Each row has a hidden stage along a path, written after it and counted from one end. A new block has a new path.
68  -123  -50  -179  93  -64  -115  -7  389  86  24  -74  247  -143  -172  167  200  -44  17  -192  24  -156  -125  17  -138  219  107  -21  -121  12  149  -89  -105  -118  8  -135  -59  2  -210  24  -204 : 7
117  79  -79  -12  51  248  -101  -220  202  42  -195  -6  189  33  -138  21  151  0  74  -157  -69  75  14  137  -94  -51  -17  -164  187  401  310  -291  142  105  67  -75  79  57  -25  -194  -37 : 5
-8  761  -428  335  347  49  267  337  218  178  -268  112  -324  -829  -137  -267  352  387  83  -233  -375  590  -183  226  -50  -419  -1  316  -185  373  290  -238  -17  285  86  -237  100  243  -183  463  -206 : 1
-203  -212  -48  150  63  -74  34  108  135  -102  -39  8  199  -134  -192  -125  -14  -111  -356  -59  233  -43  -199  -137  53  140  23  -82  -77  -230  53  98  -89  -71  51  49  -175  44  1  135  -119 : 17
-149  -245  -90  161  55  -185  -3  194  231  -81  -106  -42  168  -219  -40  -65  -34  -155  -234  -123  302  -215  -153  -57  29  305  75  -62  -44  -295  11  128  -99  -80  -71  104  -262  60  -12  89  -162 : 15
103  143  -131  145  -200  285  16  -151  243  13  -358  31  -63  71  168  67  82  -4  88  -142  -79  -52  -1  33  -42  -178  -163  -124  252  371  255  -213  201  165  66  -11  -3  141  -67  -383  155 : 4
-55  -169  -169  -58  -37  9  3  -80  245  -4  -79  9  227  -167  -276  3  55  -60  -272  -140  -31  62  -205  14  6  -63  86  -57  -165  56  328  -181  55  -62  136  -37  7  -4  -178  155  -118 : 4
-182  -57  4  201  41  37  63  43  139  -83  -40  91  150  -79  -237  -79  5  -27  -374  -21  142  65  -227  -236  88  -10  -73  -84  -114  -122  53  115  -131  -21  126  19  -100  97  -77  145  -84 : 19
-27  -38  24  5  -106  -335  80  133  -188  -105  -40  -305  -249  442  633  -73  -218  57  371  119  -59  -473  131  -549  39  -26  16  143  80  -116  -280  489  122  338  -459  -53  275  68  234  -319  229 : 14
-120  50  63  236  16  60  -41  54  162  -95  -235  -16  19  100  262  40  13  31  254  17  -24  -183  97  -5  7  110  -278  -209  380  55  -41  110  34  77  -186  144  -125  232  134  -518  48 : 14
-53  -39  18  59  -121  -261  78  127  -149  -115  -84  -258  -230  402  592  -76  -192  38  326  111  -36  -431  117  -484  43  -28  -36  92  130  -105  -241  429  129  302  -401  -15  201  95  228  -366  229 : 14
-118  -60  17  63  -111  -220  60  159  -44  -123  -98  -227  -165  303  560  -34  -102  35  347  107  -78  -399  103  -322  9  30  -124  20  227  -123  -186  334  123  187  -364  30  75  120  233  -496  206 : 14
-134  92  -311  197  323  -192  156  523  167  11  -73  -126  -52  -599  -37  -375  310  -34  -128  -214  229  93  -216  120  -168  215  187  213  -39  -227  41  -51  -66  18  -12  -176  -295  1  146  251  -167 : 17
105  37  -89  -22  71  238  -109  -243  175  33  -183  -3  238  25  -212  -7  125  -14  12  -159  -54  109  2  144  -78  -55  18  -179  154  395  340  -305  151  101  82  -61  97  34  -25  -120  -67 : 5
189  41  -59  -196  -125  -101  7  -25  18  36  -47  -295  -171  373  462  48  53  33  410  -52  -122  -374  93  -345  -147  -63  85  149  86  173  -42  115  185  278  -245  -249  278  -24  82  -374  223 : 7
-27  237  -558  145  200  -98  248  380  171  83  -213  -77  -140  -771  -131  -420  305  52  -205  -303  -34  352  -266  282  -134  -159  286  295  -168  91  383  -367  160  135  119  -226  -81  -27  -2  447  -132 : 2
-179  -132  101  0  306  -126  -124  -10  43  -74  67  -48  356  11  -257  -57  -6  36  15  33  -11  23  2  -39  32  187  -4  -175  27  -55  26  120  -100  -27  -150  63  62  81  96  34  -246 : 15
102  149  -115  122  -172  290  -4  -142  262  17  -334  21  -40  67  154  80  124  5  131  -140  -95  -52  6  53  -72  -149  -178  -127  275  372  249  -225  186  142  63  -32  -20  138  -58  -422  146 : 5
-30  -208  14  -162  175  -243  -142  108  356  30  78  -128  296  -148  -75  163  135  -34  121  -119  36  -267  -64  31  -107  382  86  -59  -58  -164  14  57  -153  -164  -169  -26  -114  26  -102  -51  -258 : 10
99  103  -22  -79  -111  61  -19  13  227  37  -128  -164  -110  210  393  148  198  54  429  -63  -171  -289  70  -104  -174  -7  -145  -1  258  194  20  -22  120  114  -145  -155  43  93  26  -587  183 : 7
-134  -202  87  -166  220  -268  -142  101  286  -5  142  -113  323  -86  -110  167  107  39  168  -16  -90  -202  -47  -8  -61  320  -11  -90  -53  -185  -19  129  -177  -181  -201  4  -44  70  -68  -88  -263 : 11
-29  -127  62  -199  181  -183  -144  64  374  57  117  -97  281  -104  -109  229  188  36  183  -93  -84  -211  -69  -5  -118  297  15  -54  -79  -87  21  54  -182  -171  -132  -80  -48  58  -159  -93  -248 : 9
10  -62  108  -196  345  -69  -236  -84  168  27  88  -133  401  51  -184  82  167  60  308  -51  -109  -62  105  129  -131  285  35  -186  158  142  83  -59  -46  -36  -204  -46  98  37  82  -189  -255 : 10
-144  -115  -207  162  -74  95  56  -257  -42  -126  -257  100  250  -85  -343  -209  -239  -23  -438  -57  -88  292  -109  61  230  -319  56  -202  -56  233  464  -226  264  150  105  199  188  55  -23  241  -74 : 1
366  66  -185  -159  -232  -239  111  -220  -379  38  -107  -361  -340  598  488  -187  -392  14  151  -67  -13  -347  105  -765  69  -377  459  359  -273  299  -23  311  337  701  -333  -289  750  -128  71  230  285 : 4
-174  -173  -192  1  -79  -2  72  -79  162  -63  -95  52  207  -178  -299  -70  -17  -19  -350  -62  -132  167  -229  1  93  -216  15  -75  -175  35  377  -173  108  -55  149  36  53  23  -145  177  -84 : 3
-131  91  -307  117  412  -315  111  582  193  33  -33  -194  -30  -646  30  -334  339  16  67  -205  146  25  -148  202  -207  311  215  229  -12  -252  0  -25  -78  -3  -146  -169  -274  10  167  203  -239 : 15
348  29  39  -338  28  -474  -55  -46  -289  69  130  -506  -232  658  633  -10  -247  85  596  0  -52  -617  252  -747  -72  31  416  343  -163  103  -330  538  119  561  -628  -322  676  -102  161  -29  141 : 10
-150  -136  89  13  303  -77  -149  -39  28  -84  10  -70  372  43  -208  -83  -5  12  67  19  9  6  56  45  12  215  -5  -221  148  14  56  56  -27  8  -176  93  44  74  170  -72  -220 : 14
84  45  70  -56  208  56  -205  -79  235  32  -88  -106  239  90  45  125  173  42  395  -91  -65  -156  153  151  -148  256  -70  -202  323  231  63  -81  18  45  -203  -11  5  107  83  -416  -119 : 10
-137  -264  -95  149  71  -194  -21  190  231  -80  -110  -53  193  -226  -40  -74  -38  -170  -223  -135  315  -229  -133  -21  25  337  98  -78  -26  -286  20  111  -87  -77  -90  115  -268  48  4  83  -175 : 15
149  83  31  -72  143  153  -187  -123  276  65  -128  -93  203  91  35  139  223  23  361  -142  -57  -130  122  160  -182  196  -58  -178  312  323  125  -172  50  61  -109  -79  7  86  28  -421  -69 : 8
-76  -205  74  -162  226  -249  -160  71  288  2  113  -118  336  -81  -119  158  90  7  146  -55  -26  -223  -35  -1  -67  350  50  -99  -51  -146  -4  109  -163  -150  -206  6  -43  49  -71  -53  -280 : 11
10  28  -212  233  -142  265  22  -269  65  -67  -404  95  120  -17  -128  -140  -135  -51  -248  -134  -17  178  -31  118  126  -268  -21  -218  154  393  437  -294  300  222  105  150  97  96  -8  -25  36 : 2
148  84  -83  13  74  258  -118  -276  171  51  -216  16  224  36  -213  3  91  -8  9  -176  -30  111  19  125  -58  -63  35  -176  140  445  334  -292  141  145  75  -56  124  50  -49  -71  -78 : 5
0  -150  27  -238  191  -163  -143  40  354  65  127  -115  306  -107  -164  193  208  5  136  -119  -53  -180  -82  11  -142  286  70  -40  -95  -62  70  -6  -148  -159  -92  -121  -29  6  -147  -39  -243 : 8
47  72  -77  -59  -152  111  17  -2  219  15  -148  -126  -94  157  315  102  205  38  301  -61  -186  -193  13  -63  -156  -87  -164  -12  243  199  109  -100  165  84  -53  -140  18  83  25  -559  204 : 6
-80  -202  20  -133  172  -263  -123  146  351  14  82  -122  268  -161  -46  165  124  -16  135  -86  2  -268  -70  18  -85  368  38  -60  -53  -202  -14  99  -164  -175  -186  -1  -126  53  -95  -79  -247 : 11
-123  -92  76  74  282  -27  -139  -56  16  -83  -38  -47  331  52  -197  -103  -16  1  30  0  61  17  52  29  22  186  -8  -221  166  49  60  49  -12  44  -141  87  34  86  163  -63  -194 : 15
-118  -126  97  -16  296  -108  -173  -33  70  -66  7  -91  363  49  -143  -23  11  25  160  8  -18  -58  81  70  -11  256  -10  -221  174  21  37  59  -28  -3  -224  90  40  88  150  -137  -223 : 13
-23  -264  -66  -78  142  -265  -122  173  363  9  -14  -145  271  -232  -11  91  93  -127  35  -178  189  -328  -74  95  -106  472  156  -56  -16  -225  28  34  -110  -147  -184  29  -226  8  -53  -24  -249 : 11
-64  25  64  151  19  -3  -84  51  185  -71  -209  -74  36  124  325  86  22  33  355  4  -43  -272  137  16  -27  179  -224  -193  381  60  -57  107  43  80  -266  125  -97  205  134  -559  38 : 13

Each row has a hidden stage along a path, written after it and counted from one end. A new block has a new path.
124  -289  21  -253  160  -27  -148  31  -83  -95  -86  -195  -113  -55  -138  213  -10  26  14  -163  87  -119  -297  -125  157  -42  -180  19  -279  -24  183  161  100  -47  95  -33  274  42  -129  68  -126 : 13
261  -283  -192  -476  349  -70  177  -49  84  131  -100  -69  -9  13  -257  52  -321  -140  -291  -158  -198  -54  -159  190  -137  390  378  -81  -373  -123  105  159  102  106  -335  -50  92  -346  148  116  2 : 27
155  -89  -186  -258  221  59  -26  -33  69  -141  -106  -116  -64  9  -158  115  -126  73  -82  -164  36  -199  -232  4  202  -29  -110  -70  -209  4  98  164  37  15  -99  169  160  -24  -156  -17  -133 : 10
-143  -54  125  208  6  -77  -123  88  -85  -99  56  -23  -125  189  -136  276  99  39  131  151  116  19  -107  -305  72  -193  -110  -14  154  -13  8  67  109  -10  174  -197  31  -66  -186  96  -104 : 17
284  -295  38  -289  142  -57  -38  93  -14  -63  -34  -138  -79  5  -248  376  -152  -75  -115  7  -25  -35  -346  -40  43  108  65  -12  -244  -170  92  181  141  5  0  -109  288  -118  -215  168  -89 : 8
-388  -193  218  127  126  -127  -28  60  -120  165  31  80  -319  142  -289  45  -117  25  48  273  -23  108  160  -87  -305  113  355  84  136  -82  -95  105  105  -28  -86  -334  -127  -225  168  193  28 : 24
-151  -245  105  -154  170  -79  87  80  23  54  -1  -123  -226  50  -214  157  -200  -102  32  34  -54  41  -130  -8  -207  163  493  129  -159  -162  -123  283  232  -53  -94  -377  30  -222  17  284  -50 : 23
49  -138  -119  -97  144  -17  -154  -132  -80  34  -116  -88  54  18  3  -81  35  107  14  -183  49  -98  -77  -186  181  -54  -350  -112  -172  169  268  -86  -55  61  23  146  105  33  48  -161  -69 : 17
-130  44  -185  62  194  37  -153  -135  -69  -77  -106  28  -40  100  -57  -147  89  223  26  -140  135  -208  58  -177  256  -224  -446  -154  33  238  206  -46  -110  44  -19  272  -49  48  43  -217  -104 : 14
-41  -10  -79  -127  58  99  -19  2  178  -121  -52  -255  -64  -37  29  116  -85  39  160  -169  58  -113  -311  -95  185  -118  56  99  -200  28  -80  186  119  -59  35  2  107  117  -246  52  -147 : 11
65  -170  -74  -199  198  -51  55  -32  32  106  -60  7  -112  95  -270  59  -282  -4  -177  84  -134  -6  -26  93  -149  259  266  -68  -97  -113  8  66  29  91  -264  -18  49  -249  43  52  11 : 23
93  -7  -127  -138  97  73  2  -5  152  -104  -53  -137  -33  37  -84  160  -140  39  6  -65  0  -106  -250  -39  159  -39  26  -18  -130  -15  -31  121  60  19  -60  83  107  -4  -239  17  -111 : 9
108  -97  -109  -188  101  53  -110  -41  59  -86  -96  -202  -14  -35  -17  99  -39  68  49  -187  55  -129  -270  -108  228  -74  -199  -15  -224  56  117  64  22  3  34  124  191  105  -177  -56  -118 : 13
-385  -57  -10  157  188  -51  -99  -150  -145  209  -76  162  -166  139  -152  -320  -61  201  9  107  2  -18  348  -100  -126  33  -55  -83  141  178  93  -111  -117  59  -175  62  -218  -119  337  -134  33 : 22
-297  -74  40  17  166  -64  151  48  96  114  30  -22  -178  123  -162  37  -154  -82  55  67  -81  60  11  -29  -225  118  530  96  -6  -59  -187  195  188  -12  -146  -338  -184  -256  112  227  -14 : 27
-106  -30  162  193  -114  -15  -211  78  -15  -40  29  -104  -117  92  -75  280  61  95  179  198  79  56  -159  -273  96  -167  -163  41  137  -14  -20  -45  32  -6  193  -67  106  117  -281  11  -61 : 14
-75  344  -207  199  -46  11  275  44  376  -91  140  -152  224  167  164  159  130  -223  193  -212  11  67  -290  -233  203  -120  305  -35  21  108  -262  70  145  52  128  -259  -276  -116  -226  152  -101 : 2
-466  -29  296  494  -154  -50  -441  -55  -254  234  -9  113  -194  97  -56  -107  182  327  240  379  115  123  303  -379  -25  -199  -472  -2  392  216  134  -383  -215  18  197  95  -95  235  91  -231  70 : 13
136  -134  -30  -68  118  -20  -192  -1  -100  -70  -73  -3  -98  74  -236  193  -19  132  -93  65  58  -104  -115  -110  154  -52  -336  -130  -1  -2  199  -29  -62  59  1  180  183  -5  -142  -84  -67 : 13
438  -225  -150  -340  224  -82  86  27  43  -48  -30  -86  114  65  -205  312  -120  -162  -227  -143  -74  -52  -346  -33  107  162  46  -153  -299  -100  175  123  119  99  -65  -63  203  -263  -131  118  -89 : 6
381  -362  -21  -424  216  -46  -115  68  -67  -138  -100  -178  -112  -52  -288  368  -127  -19  -165  -110  27  -143  -392  -2  150  89  -146  -48  -342  -155  220  198  93  3  -6  34  404  -53  -221  100  -117 : 12
-58  86  -64  103  -160  95  -190  -139  146  125  -62  -229  153  -18  263  -98  14  138  242  -80  -8  42  -137  -262  194  -99  -245  7  -66  209  46  -271  -95  73  115  187  65  271  -164  -247  -23 : 16
-485  -88  293  527  -33  -132  -420  -47  -392  178  6  223  -213  192  -152  -99  269  301  172  360  171  85  380  -440  -30  -247  -553  -84  437  229  234  -321  -176  24  207  3  -146  80  203  -188  43 : 16
-80  160  -149  40  -12  122  -14  -14  231  -184  -23  -243  17  55  119  124  8  59  227  -163  92  -113  -298  -197  288  -247  -58  42  -63  94  -114  113  95  -22  96  41  34  141  -338  -22  -166 : 14
220  8  -239  -86  214  -77  160  -18  86  -48  22  9  176  160  -108  146  37  -155  -144  -196  -19  -49  -192  -118  161  36  10  -214  -121  65  111  51  66  119  -33  -73  -72  -285  -16  69  -82 : 4
-509  -130  298  297  -5  -115  -104  31  -115  304  48  112  -304  144  -209  -45  -97  94  126  410  -63  203  283  -139  -374  120  321  102  272  -26  -125  -75  21  2  -66  -292  -201  -133  210  97  104 : 24
373  -134  -141  -223  95  -23  -47  -17  50  -76  -60  -123  89  85  -134  281  -121  -24  -136  -48  -47  -56  -306  -79  167  69  -141  -147  -180  -74  154  7  26  120  -32  97  263  -108  -257  -29  -84 : 18
330  -114  -71  -151  -16  -11  -76  -7  85  -5  -38  -159  103  68  -66  281  -132  -23  -65  22  -74  25  -306  -109  120  87  -84  -96  -146  -80  96  -70  18  121  6  64  262  -40  -293  -37  -47 : 18
-80  -43  -222  -220  248  39  135  -127  148  73  -105  -84  -44  42  -74  -179  -257  17  -53  -173  -95  -93  -22  91  -49  163  296  -23  -213  43  -38  131  47  52  -289  32  -72  -169  118  -3  -44 : 23
-185  -229  174  -55  133  -121  97  129  22  121  51  -45  -248  102  -271  228  -194  -132  6  181  -96  120  -75  -13  -307  206  582  127  -35  -205  -167  226  234  -22  -102  -442  -32  -285  35  323  3 : 26
-382  -189  316  310  47  -114  -334  72  -325  38  6  130  -352  122  -289  118  156  219  122  326  174  18  174  -296  -43  -199  -312  16  287  53  128  -42  -36  -62  164  -101  -19  42  54  17  -24 : 12
89  100  -70  146  -151  -22  -9  -93  180  271  41  -89  301  65  181  -6  21  -72  76  5  -138  203  -101  -228  54  117  -4  -100  -6  152  23  -367  -96  167  72  19  -87  15  -49  -127  77 : 4
222  -313  -46  -290  206  -67  -116  -5  -108  -96  -93  -186  -13  -24  -112  191  17  -22  -36  -238  78  -129  -311  -157  187  -22  -237  -53  -332  4  271  138  108  -1  91  -47  285  -39  -82  47  -134 : 16
245  -125  -73  -176  92  18  -153  -9  -1  -58  -89  -68  -57  27  -209  217  -120  111  -125  41  -8  -101  -200  -31  158  26  -241  -112  -91  -51  152  -22  -61  76  -56  227  243  19  -219  -86  -60 : 12
38  -339  153  -179  145  -126  -15  105  -79  19  1  -101  -187  61  -272  300  -148  -94  -39  89  -30  49  -199  -73  -142  151  268  56  -155  -195  10  218  199  -22  -10  -330  177  -215  -68  259  -57 : 21
383  -192  -119  -250  121  -49  -54  -17  -1  -31  -67  -83  60  84  -187  263  -151  -19  -185  -6  -68  -46  -256  -51  110  129  -121  -162  -176  -91  185  -2  13  127  -73  88  268  -146  -190  -24  -57 : 19
-386  -159  224  190  77  -118  -65  41  -125  199  27  112  -293  160  -275  19  -115  71  45  342  -42  131  209  -98  -308  110  284  54  202  -64  -85  15  49  -1  -94  -265  -138  -195  158  128  56 : 23
-293  125  -161  5  145  68  190  -48  249  -11  -22  -96  -100  124  -19  -92  -201  5  116  -75  -45  -55  -41  0  -44  10  447  69  -36  31  -258  215  137  -4  -197  -121  -193  -148  -23  95  -84 : 23
-292  -64  167  281  -2  -35  -319  -21  -201  74  -31  97  -216  103  -170  5  103  260  107  255  114  1  167  -256  36  -168  -380  -40  260  125  131  -170  -131  8  94  102  -26  111  18  -139  -1 : 12
-33  306  -248  150  23  10  271  21  338  -99  112  -118  226  182  129  132  102  -192  132  -222  9  21  -261  -210  212  -118  244  -78  1  121  -196  83  142  67  80  -199  -257  -159  -185  124  -115 : 3

Each row has a hidden stage along a path, written after it and counted from one end. A new block has a new path.
-85  -111  28  179  6  -127  -127  -101  142  -158  -80  -64  9  -158  52  -157  -180  44  -148  329  158  47  -6  -86  -349  158  -13  -113  13  87  112  -12  -11  215  -237  -158  78  -104  -55  160  -63 : 21
-25  32  -128  92  -155  -91  166  25  42  -113  89  1  -26  -174  -143  61  50  -78  246  43  95  -135  9  -17  120  -6  -60  -40  31  -96  -193  132  -37  20  -49  -140  138  26  -47  166  -15 : 20
34  -31  -39  -77  49  67  -82  -1  -130  23  -197  124  10  66  -15  184  88  -11  52  -74  -124  -18  12  -35  198  -37  -56  50  -118  50  -111  -108  -118  -131  113  13  39  -15  31  68  107 : 12
-50  -18  82  -270  95  14  -37  180  -50  132  -7  110  -91  155  78  -22  -14  35  -52  -388  19  5  -36  31  183  -124  -91  84  -117  -73  187  -28  169  -201  224  62  110  -11  -36  -179  188 : 4
-12  8  5  -215  -1  88  -78  97  -42  100  -147  28  -44  126  141  72  7  8  -74  -172  17  -2  -3  -82  67  -134  -159  37  -107  -40  127  -5  147  -121  187  45  -45  12  94  -69  187 : 6
-43  102  -183  -45  -24  99  108  48  -147  -17  -130  133  72  52  -102  122  9  -26  174  -61  -140  27  -38  -67  273  -120  -105  50  -41  -30  -27  -44  -4  -161  219  -23  113  16  -4  101  121 : 10
72  -118  0  0  -37  82  -181  -37  -11  -37  -178  15  -22  -60  11  182  42  -31  37  208  -82  -123  67  -56  -66  62  -39  23  -54  53  -205  -65  -207  93  -151  -64  65  -81  82  117  14 : 15
203  57  -149  -58  72  32  129  -67  -181  128  164  -158  204  124  170  -3  -10  98  183  128  19  50  87  143  224  16  -131  -72  89  3  110  89  37  -149  76  -59  -139  16  -62  -22  30 : 3
9  -183  123  -16  -48  -21  -172  142  -73  -126  -94  62  -186  -69  -67  50  -7  -43  11  -178  19  -205  13  1  7  -100  1  21  -102  2  -199  -74  -84  141  -221  14  245  4  100  88  -17 : 17
-69  21  29  -72  -68  -77  26  39  94  48  -23  32  -62  -3  37  66  116  -31  -40  -207  147  -38  -4  -14  98  11  -93  -40  -107  -56  -21  126  98  -131  150  -16  -10  8  -17  -23  128 : 23
78  -36  -123  273  -53  -83  77  -112  -63  -177  61  -172  97  -86  -37  -5  85  10  177  187  121  -131  58  94  59  63  -24  -138  62  67  -231  70  -147  101  -236  -134  41  81  -16  187  -178 : 19
-62  2  17  -42  -77  -78  3  6  130  29  -38  3  -57  -35  48  71  120  -36  -38  -116  160  -56  8  -37  34  37  -89  -47  -93  -44  -42  122  65  -87  101  -46  -30  3  -4  1  102 : 23
-55  -110  11  146  -27  -76  -136  -97  170  -134  -96  -71  -16  -153  36  -48  -56  7  -83  321  129  -50  18  -87  -302  154  -20  -71  -3  63  -20  8  -90  189  -230  -165  64  -87  -23  130  -64 : 20
48  -111  143  -336  182  8  -102  204  -76  168  92  86  -118  154  109  -50  -51  65  2  -337  -9  -54  6  107  164  -96  -49  135  -84  -75  187  -76  93  -158  95  38  159  -47  -83  -243  147 : 1
62  55  -167  -10  -2  74  58  -33  -197  -2  -134  78  104  51  -41  173  53  -13  173  16  -130  20  16  -28  280  -61  -87  6  -45  30  -103  -56  -92  -145  144  -23  1  18  19  146  84 : 11
139  3  -33  -181  129  15  9  -32  -53  196  90  -68  100  144  199  36  55  81  66  3  23  34  71  103  168  58  -107  4  -7  -10  134  42  26  -206  147  -40  -123  -33  -86  -136  103 : 3
101  -28  0  -267  -14  160  -121  57  30  184  -30  -96  8  89  249  67  -63  44  -36  147  -8  -31  76  -44  -97  -11  -181  36  10  -67  173  58  103  -21  49  -23  -90  -94  82  -127  156 : 2
38  -136  8  147  36  -48  -138  -108  57  -115  -67  -69  12  -87  6  37  68  12  23  237  50  -121  50  24  -120  151  22  -41  -21  97  -178  -46  -223  122  -242  -134  86  -44  -34  98  -110 : 18
78  -126  17  8  -135  134  -182  67  -138  -105  -202  -18  -67  -46  3  140  -57  -37  16  101  -76  -167  57  -66  -66  -99  -80  -19  -39  38  -205  -53  -94  197  -226  15  120  -18  216  174  1 : 15
-245  163  -198  -29  -54  182  158  185  -74  -92  -139  198  32  58  -239  -4  -71  -26  138  -163  -189  7  -138  -85  219  -193  -90  122  -16  -88  64  -59  91  -133  255  -27  393  -3  -43  21  118 : 9
-99  -80  95  -41  -73  -119  -46  122  103  -70  -25  68  -186  -88  -54  25  82  -65  -10  -271  159  -160  -22  -26  34  -54  -34  5  -119  -65  -115  50  35  7  -26  -30  159  25  8  17  56 : 21
-240  6  45  -14  -72  -96  82  206  111  -108  32  147  -171  -68  -191  -74  31  -57  26  -394  111  -121  -106  6  121  -94  -12  42  -91  -117  -39  60  113  -56  79  -34  366  21  -90  -31  61 : 22
44  -79  30  -79  203  -8  -142  -77  -14  89  1  -63  129  67  235  -206  -301  162  -169  318  17  217  21  2  -225  143  -63  -41  48  94  429  -76  92  27  -40  -93  -18  -178  -124  -43  64 : 3
17  -49  -71  73  -76  -73  70  32  -6  -117  62  53  -49  -160  -171  84  50  -65  256  42  7  -164  20  20  137  16  2  17  7  -53  -244  30  -158  41  -121  -129  214  -10  -65  148  -42 : 18
-120  -72  105  -42  -92  -99  -54  150  79  -79  -49  56  -194  -61  -40  -4  52  -55  -61  -321  175  -145  -31  -32  15  -99  -53  -14  -128  -67  -78  57  96  21  -24  5  163  43  46  12  61 : 21
-124  38  -59  -76  38  87  17  140  -144  -46  -166  219  -24  86  -155  62  -2  -16  72  -273  -156  -4  -83  -28  267  -152  -42  101  -114  -10  -16  -127  1  -157  197  33  277  1  -24  23  118 : 11
-11  27  -71  55  -101  -113  109  -21  61  -39  49  -31  -10  -90  -24  63  119  -46  119  -41  159  -80  25  3  120  27  -78  -77  -27  -52  -131  140  5  -59  34  -93  -7  43  -36  93  28 : 22
94  -48  -132  326  -27  -50  66  -122  -115  -211  56  -194  132  -64  -52  -31  70  34  182  220  83  -141  58  132  58  62  -4  -144  80  106  -251  36  -186  135  -296  -131  93  87  -13  192  -229 : 18
-64  35  -20  -37  -153  25  -37  -23  169  38  -117  -60  -9  -39  116  90  61  -29  -106  86  132  -29  26  -109  -125  54  -151  -71  -49  -37  10  158  97  -8  77  -57  -96  -41  80  25  120 : 23
138  -63  -78  54  36  16  -27  -77  -166  -34  -67  36  75  -12  -49  167  87  -3  186  102  -106  -71  67  58  208  54  -11  -5  -32  76  -235  -71  -237  -49  -61  -56  52  -16  -19  145  -17 : 14
-96  45  -16  -244  97  73  97  229  -21  114  155  127  -32  106  -57  -97  -96  50  115  -251  -82  -13  -62  95  215  -85  -56  148  6  -141  218  2  137  -191  199  -29  337  -79  -173  -217  134 : 2
-78  21  -40  11  -192  36  -61  -31  214  -21  -141  -86  -26  -106  94  80  31  -50  -93  214  139  -66  26  -159  -233  61  -149  -75  -22  -43  -20  155  71  91  -14  -98  -62  -52  100  76  83 : 22
-120  -17  95  -83  -83  -77  -14  139  55  -3  -43  62  -143  3  3  3  53  -35  -97  -368  162  -74  -33  -14  80  -87  -80  -29  -131  -66  -1  87  164  -72  102  37  100  32  32  -28  121 : 23
120  -44  13  -276  -18  163  -126  90  -12  172  -19  -98  -15  92  249  56  -85  45  -28  108  -11  -51  76  -35  -83  -56  -179  38  11  -69  161  50  115  4  17  -4  -68  -78  109  -118  149 : 1
67  -152  58  17  -144  78  -175  112  -130  -138  -150  -20  -130  -77  -22  96  -64  -43  24  7  -15  -204  51  -47  -66  -132  -63  -25  -46  16  -219  -39  -68  231  -279  19  168  8  217  173  -27 : 16
-47  -69  8  35  -122  -32  -100  -24  191  -71  -100  -57  -86  -135  35  86  83  -57  -28  148  136  -146  32  -106  -177  68  -72  -36  -49  -22  -136  79  -55  111  -120  -114  16  -30  56  80  15 : 20
70  -113  -10  5  -110  129  -185  0  -25  -71  -200  -18  -40  -80  11  177  0  -38  32  238  -83  -155  68  -86  -116  7  -68  6  -29  34  -213  -41  -160  166  -201  -51  80  -71  153  146  6 : 15
77  -41  -96  182  -61  -102  68  -81  -18  -132  62  -106  39  -115  -47  50  108  -20  195  131  116  -140  59  58  85  59  -26  -93  25  23  -244  77  -148  59  -177  -133  29  57  -26  168  -111 : 19
-25  -34  -80  69  92  75  -161  -131  -83  -67  -289  30  141  22  92  -36  -226  78  -143  381  -101  195  -13  -152  -199  67  -71  -41  -16  159  208  -168  -35  77  -27  -74  -4  -122  15  176  53 : 10
-76  -20  31  -28  -187  -9  -57  78  111  -48  -108  -44  -117  -72  50  58  40  -60  -79  -83  166  -125  5  -106  -99  -65  -130  -62  -74  -66  -66  131  120  77  -23  -17  16  20  136  61  84 : 22
-22  92  -148  307  -48  -15  148  -118  -78  -132  33  -238  215  71  42  -120  70  86  7  74  160  -4  11  138  72  43  -81  -211  61  104  -31  142  53  -3  -59  -64  2  114  -7  78  -143 : 23
-60  28  -18  -16  -108  -6  -31  -47  166  36  -98  -56  10  -30  112  68  74  -16  -106  80  139  -13  24  -81  -100  84  -128  -73  -55  -14  16  141  76  -34  82  -67  -88  -40  36  15  103 : 23
198  14  -84  -170  102  18  79  -22  -116  185  170  -85  123  113  166  40  13  77  176  60  1  21  87  126  226  33  -112  2  44  -39  108  62  12  -189  109  -62  -107  -27  -96  -88  83 : 2
68  -113  3  56  -7  -96  -48  -33  17  -74  6  9  -53  -112  -55  107  119  -39  150  43  55  -160  51  36  76  74  9  -7  -50  9  -255  -5  -203  30  -150  -110  90  -5  -42  109  -47 : 18
